[[12 -1  0  2  0  0  1  1  1  7 44]
 [ 1  1 28 34  3  1  0  0 -1 -1  0]
 [ 1 -1  1 -3 -1  1  2 -1 17 43  6]
 [ 0 -1  0 10 44 11  1  1  0 -1 -1]
 [ 0  0 21 39  5  0  1  0 -2 -1 -1]
 [ 1  3 26 37  2  0 -1  1 -1  1 -2]
 [ 1  1  0  0 -1 -1  8 43 18  1  1]]
->
[[-1  0  2  0  0  1  1  1  7 44 12]
 [ 1 28 34  3  1  0  0 -1 -1  0  1]
 [-1  1 -3 -1  1  2 -1 17 43  6  1]
 [-1  0 10 44 11  1  1  0 -1 -1  0]
 [ 0 21 39  5  0  1  0 -2 -1 -1  0]
 [ 3 26 37  2  0 -1  1 -1  1 -2  1]
 [ 1  0  0 -1 -1  8 43 18  1  1  1]]

[[  0   9   7  -3  15  -1  13  10]
 [ 18  -5 -15  10   6   0   7  -8]
 [ -6 -10  21   5  19  -6  -5  -3]
 [ 11  -7   6   7 -35  -3 -15  -7]
 [  7   3  31   0  -3   0  19 -48]]
->
[[  9   7  -3  15  -1  13  10   0]
 [ -5 -15  10   6   0   7  -8  18]
 [-10  21   5  19  -6  -5  -3  -6]
 [ -7   6   7 -35  -3 -15  -7  11]
 [  3  31   0  -3   0  19 -48   7]]

[[ 19  30  -5 -50 -36 -15  19 -16]
 [ 32  37 -48   9   2 -13  -4 -44]
 [ 30  38 -34  20 -17  10  -6 -51]]
->
[[ 30  -5 -50 -36 -15  19 -16  19]
 [ 37 -48   9   2 -13  -4 -44  32]
 [ 38 -34  20 -17  10  -6 -51  30]]

[[ -2  -9  -2   8  30   0  13  22]
 [ -1   4   2   2   5   0   8  -3]
 [  5 -11  -4   8 -27   0 -23  46]
 [  8 -13  -1   0  20  -1  11 -24]
 [  0  12   1  -3 -29   1 -18  10]
 [  5   5   2  -3 -11   0 -13   7]
 [-13  22   3  -2  11   1  -1  40]
 [  1  -4   0  -4  -5   0  -5   7]]
->
[[ -9  -2   8  30   0  13  22  -2]
 [  4   2   2   5   0   8  -3  -1]
 [-11  -4   8 -27   0 -23  46   5]
 [-13  -1   0  20  -1  11 -24   8]
 [ 12   1  -3 -29   1 -18  10   0]
 [  5   2  -3 -11   0 -13   7   5]
 [ 22   3  -2  11   1  -1  40 -13]
 [ -4   0  -4  -5   0  -5   7   1]]

[[ -3   0   1  31   0  23  -1   0  -2  -2 -17  -1  -4   0]
 [ -1   3  -8  -2   0  -8  23   2   1   5  -6   8   4   0]
 [-10  -2  12  24   0  16  22 -21   8  15  22   8 -16   0]
 [  3   0   0  10   0   4   4   8 -13   0  -9   3   6   0]
 [  5  -1  -1 -20   0 -24  40   4  15  10  -4  13   5   0]]
->
[[  0   1  31   0  23  -1   0  -2  -2 -17  -1  -4   0  -3]
 [  3  -8  -2   0  -8  23   2   1   5  -6   8   4   0  -1]
 [ -2  12  24   0  16  22 -21   8  15  22   8 -16   0 -10]
 [  0   0  10   0   4   4   8 -13   0  -9   3   6   0   3]
 [ -1  -1 -20   0 -24  40   4  15  10  -4  13   5   0   5]]

[[ -7  11  -6 -16]
 [  5   3  11   5]
 [  1 -11  14 -37]
 [ -2  11 -13  -7]]
->
[[ 11  -6 -16  -7]
 [  3  11   5   5]
 [-11  14 -37   1]
 [ 11 -13  -7  -2]]

[[34 20 24  4 20 28]
 [17 19  6 12 12 26]
 [25 18 12 26 13 16]
 [29 20 47 12 22 12]
 [12 47  8 24 46 13]
 [ 7 41 22 13 26 48]
 [33 24 13 28 20 20]]
->
[[20 24  4 20 28 34]
 [19  6 12 12 26 17]
 [18 12 26 13 16 25]
 [20 47 12 22 12 29]
 [47  8 24 46 13 12]
 [41 22 13 26 48  7]
 [24 13 28 20 20 33]]

[[-17   2  46   0   3  -1  -1  -1 -10 -16 -14  -9]
 [ -1   9   2   0  -9  -2   2   6  24  -4  -2   7]
 [-21 -18  -8   0  10  10   3  -4  -8  11 -16  -3]]
->
[[  2  46   0   3  -1  -1  -1 -10 -16 -14  -9 -17]
 [  9   2   0  -9  -2   2   6  24  -4  -2   7  -1]
 [-18  -8   0  10  10   3  -4  -8  11 -16  -3 -21]]

[[ 14  -6   2  -3 -11  45  -4]
 [  2   2   0  -4  -2  -2   0]
 [ -2   1   3   0  10   4  -3]
 [  5   7  -1  -4   0 -15  15]
 [ -8  -3  -1   6   6  21 -18]]
->
[[ -6   2  -3 -11  45  -4  14]
 [  2   0  -4  -2  -2   0   2]
 [  1   3   0  10   4  -3  -2]
 [  7  -1  -4   0 -15  15   5]
 [ -3  -1   6   6  21 -18  -8]]
